[[88, 114, 100, 114, 100, 125, 102],
 [151, 101, 83, 122, 49, 182, 103],
 [71, 72, 110, 122, 67, 134, 111]] out 125

[[171, 45, 86, 70, 71],
 [88, 134, 101, 97, 93],
 [42, 174, 104, 117, 115]] out 70

[[46, 127, 98, 89, 127, 102],
 [163, 92, 110, 131, 98, 74],
 [92, 113, 111, 133, 111, 97]] out 127

[[57, 117, 41, 113],
 [152, 178, 35, 95],
 [92, 72, 60, 134]] out 41

[[96, 93, 99, 100, 101, 94, 101],
 [113, 104, 96, 99, 108, 104, 100],
 [24, 103, 142, 108, 22, 93, 91]] out 94

[[45, 48, 54, 106, 100, 40, 140],
 [38, 133, 38, 160, 93, 65, 51],
 [35, 113, 106, 111, 146, 148, 122]] out 40
---
Input:
[[181 138  65 132]
 [101 113  84 130]
 [ 48  59 168  29]]
Output: 101

Input:
[[ 94 101 163  56  48 116 160]
 [143  32  85  35 127 120 123]]
Output: 94

Input:
[[137 108 104 163]
 [115 121 124 128]]
Output: 137

Input:
[[ 88  87 109 116  88 110]
 [ 41  52 168 130  75  71]
 [ 50  58 158 128  77  78]]
Output: 41

Input:
[[ 98 172  88 130]
 [ 97 104  80 125]
 [136  89 117 106]]
Output: 97

Input:
[[ 97 105 123 165  72 159]
 [ 28  31 111  92 118  77]
 [ 54  59 177 137 138 151]]
Output: 28

Input:
[[149  95 149 159]
 [ 87 172 100  98]
 [138 146 135 145]]
Output: 87
---
[17, 62, 96, 100, 159, 127] value 127, 17

[[75, 132, 90, 72, 32, 147, 106],
[98, 112, 106, 128, 139, 87, 103]] value 106, 98

[168, 101, 146, 129, 67] value 67, 168

[98, 112, 147, 162, 21] value 21, 98

[28, 106, 62, 110, 102, 118] value 118, 28

[168, 109, 95, 184] value 184, 168
---
[86, 185, 165, 42]
185
[131, 38, 34, 63, 149]
38
[89, 75, 27, 116, 128, 46, 144]
75
[91, 59, 55, 79, 28, 71, 18]
59
[105, 101, 18, 48]
101
[84, 70, 37, 123, 108, 120, 90]
70
---
130   30  104  108  104   16   94
173  143   96   97   97  110   49
 65   44  103  108  102  128   24
result: 103

 52  169  162  154  133  117 result: 162

149   85   23  102 result: 23

 85   95   21   95
102   99   93   95
113   88   34   56
result: 34

 29  124  159   85
176  117  159  130
result: 159

117   43   50   94  131   25
126   87   86   97  109   82
result: 86

107   31  113  116  142  131 result: 113
---
array([108, 122,  45,  22])	22
array([137,  81, 135, 141, 169, 124])	124
array([125, 131,  84,  65,  28])	28
array([114,  93,  86, 107,  39,  91,  90])	90
array([167,  30, 120, 176,  37])	37
array([100, 112, 109, 110,  45,  35, 154])	154
---
[[171, 183, 137, 77, 29],
[182, 39, 29, 65, 22]] → 137

[93, 37, 89, 130] → 37

[63, 155, 37, 148] → 155

[164, 127, 26, 84, 31, 171] → 84

[58, 161, 133, 116, 136, 129] → 116

[[44, 54, 75, 18],
[154, 125, 48, 118],
[113, 99, 117, 66]] → 54

[119, 71, 20, 80, 121, 136] → 80

[51, 52, 19, 104] → 52

[61, 90, 120, 180, 138] → 120
---
[[ 76 134 107  54  98 112 117  23 145  62  94 137  79]
 [127  83  71 157 140 171 126 142  27 129  35 104  74]
 [126 146  28  70  75 179  27  71 163 101 150 170  27]
 [153  50  41  64  97  48  28  76 155 125 111  63  78]
 [150  54 162 163 165  23 116  87  25 175 124  73  45]
 [163 171 163  73 109 167 132  66 104 164  56  44 146]
 [ 87 156  55  81  93 150 142  77  45 169 105 137  33]
 [ 82 115 105 159  39 111  42  52  94 150  58  31 129]
 [ 73 135  88 127  81 137 125 165 137 135  59  83 128]
 [ 52 136 152 149 143 154  25  84 125  68 177  76  30]] gives 79

[[115  99 121 130 110  80 133  66 120  96 152  98  63]
 [ 79  87  70  96  99  99 128  91 103 127 107 149  93]
 [ 68  97 126 162  92 106 151  56  81  85 140  87  87]
 [ 93 116  82  65  81 102  57 133  95 109  59 100 136]
 [ 82  89  96 125  79 130  84 109  84  57  58  80 140]
 [ 97  88 122 131 104 123 103  95  79  63  89  64 107]] gives 63

[[ 83  70  55 110  74  39  84]
 [152  71  69 123  60 107  54]
 [ 63 118  78  88 107 131  69]
 [165  94 110 111 102 136  73]
 [ 78  82  36 127  77 142  94]
 [104  47  28 157  58 103 144]
 [ 99 155 159  62 132  70 110]
 [125  86  79 104  75  81  51]
 [ 51  76  42 104 113  72  72]
 [ 98 113  89  97 113  97  91]
 [140  91  66 140  89  90 145]
 [115 109  88 111 106  79 121]] gives 84

[[ 57  39  86 141 147 109 153  81  94 131 110]
 [ 35  28  87 117 123 115 120  71 110 125 121]
 [ 36  18  87 159 163 109 170  74  96 139 112]
 [ 39  19  86 159 163 110 170  72  94 139 113]
 [106  81  94 140  90 127 104 133 116 138  93]
 [ 94  92  96 119  99 114 104 111 106 121  97]
 [ 95  92  93 126  97 119 104 123 108 123  92]
 [104  89  96 135  90 124 105 133 115 137  93]] gives 110

[[104  98  76 136 139  86 114 104  83  93 123  85  51 121]
 [ 94 118  86 114 139 116  99 114 115  94  86  99 169  77]
 [ 75  95  85  95  72 114 100 103  91  84 125 108 113 136]
 [ 83 115  97  51  74 104  92  93 104 116 106 118 105 100]
 [107  99  98  80  95  86  91 111 116  84 110 110  92 110]
 [116  94 106  53 171 102  89  92 104  91  85 100  97 129]
 [ 67  83 101  57 110 103 106 115  68 107  82  94  84  97]
 [111 103 105  57 151  78 100  97  98 109  85 106  59  72]] gives 121
---
[ 89 159 131 180 111 136 153] ans = 111

[[134 147 169 135 164 149]
 [ 93  71  65  31  27  52]
 [105 120 119 146 180 140]] ans = 146

[165  32  88 139  60  58  62] ans = 60

[165  95 106  76 145] ans = 106

[ 88  48  64  63 177] ans = 64

[[ 31 103  62 129  72  72 112]
 [129  94 117  72  68 160  89]
 [102 139 153  86 101  50 126]] ans = 101

[[118 112  42 143 107  53  81]
 [ 43 132  64  76 140  76  78]
 [ 89 149  81 121 128  85  29]] ans = 128
---
[[90, 74, 67, 66],
[127, 77, 30, 113]]: 30

[[156, 62, 67, 72, 85, 137, 46],
[41, 130, 149, 73, 136, 151, 34]]: 151

[[93, 37, 147, 140, 124, 98],
[126, 93, 72, 107, 120, 98]]: 120

[[68, 50, 55, 157],
[118, 56, 36, 63]]: 36

[[124, 155, 102, 122, 113, 138, 29],
[119, 150, 130, 105, 113, 108, 99]]: 108

[[118, 73, 70, 33],
[34, 138, 117, 157]]: 117

[[99, 166, 135, 105],
[99, 122, 114, 105]]: 114

[[169, 128, 96, 105, 105, 173],
[135, 68, 88, 43, 120, 98]]: 120

[[21, 129, 85, 88, 57, 143, 136],
[21, 47, 72, 103, 132, 146, 62]]: 146
---
[181, 73, 68, 141, 56] 181
[[87, 116, 76, 139], [118, 65, 116, 130], [77, 132, 61, 175]] 87
[[67, 148, 183, 82, 86, 128, 69], [109, 81, 79, 107, 109, 98, 105]] 67
[[127, 92, 101, 98, 138, 146, 120], [52, 114, 116, 89, 41, 84, 70], [143, 104, 77, 127, 136, 27, 124]] 127
[[48, 95, 83, 109, 103, 40], [94, 17, 122, 160, 118, 93], [120, 101, 143, 167, 125, 153]] 48
[122, 150, 180, 148, 127, 62] 122
[[83, 65, 100, 148, 104], [100, 114, 77, 155, 43], [176, 105, 100, 103, 110]] 83
[110, 98, 34, 175, 107] 110
[98, 98, 101, 100, 63, 96, 160] 98
---
[[98, 85, 128, 157, 139, 47, 55],
[104, 106, 52, 129, 32, 71, 68],
[101, 73, 54, 39, 110, 93, 80]] out 54

[179, 110, 52, 165, 107, 47] out 52

[140, 147, 134, 39, 143] out 134

[178, 112, 93, 72] out 93

[[174, 62, 80, 143, 108, 48],
[155, 115, 159, 108, 38, 23]] out 159

[[71, 27, 55, 119, 89, 78],
[132, 42, 155, 126, 49, 92]] out 155

[[95, 155, 138, 104, 131, 105, 95],
[93, 145, 113, 98, 160, 123, 104]] out 113

[19, 56, 128, 138, 178] out 128

[171, 67, 54, 71, 144, 95, 121] out 54
---
[[ 98  99 137 150 123  83  91]
 [157 103  84 101 173  36 147]] => 173, 36

[ 25 142  45 103] => 142, 25

[[ 53  88  96 147]
 [ 89  84  75 179]] => 179, 53

[ 69 111 168  78 146] => 168, 69

[ 55 160 151 172 107 117 130] => 172, 55

[[102 101 146 139 139 135 106]
 [166  76 107  74  78 103 143]
 [110 101  86  84  92  83 110]] => 166, 74

[ 73 120 168  58] => 168, 58
---
[118, 150, 72, 58, 154, 183]
118, 183

[[115, 112, 95, 159, 133, 145],
[89, 89, 120, 88, 88, 88],
[164, 164, 122, 132, 159, 108]]
115, 108

[68, 30, 113, 98, 101, 43, 76]
68, 76

[15, 73, 122, 129]
15, 129

[103, 60, 172, 126]
103, 126

[[155, 124, 93, 32, 82],
[121, 166, 91, 141, 65]]
155, 65
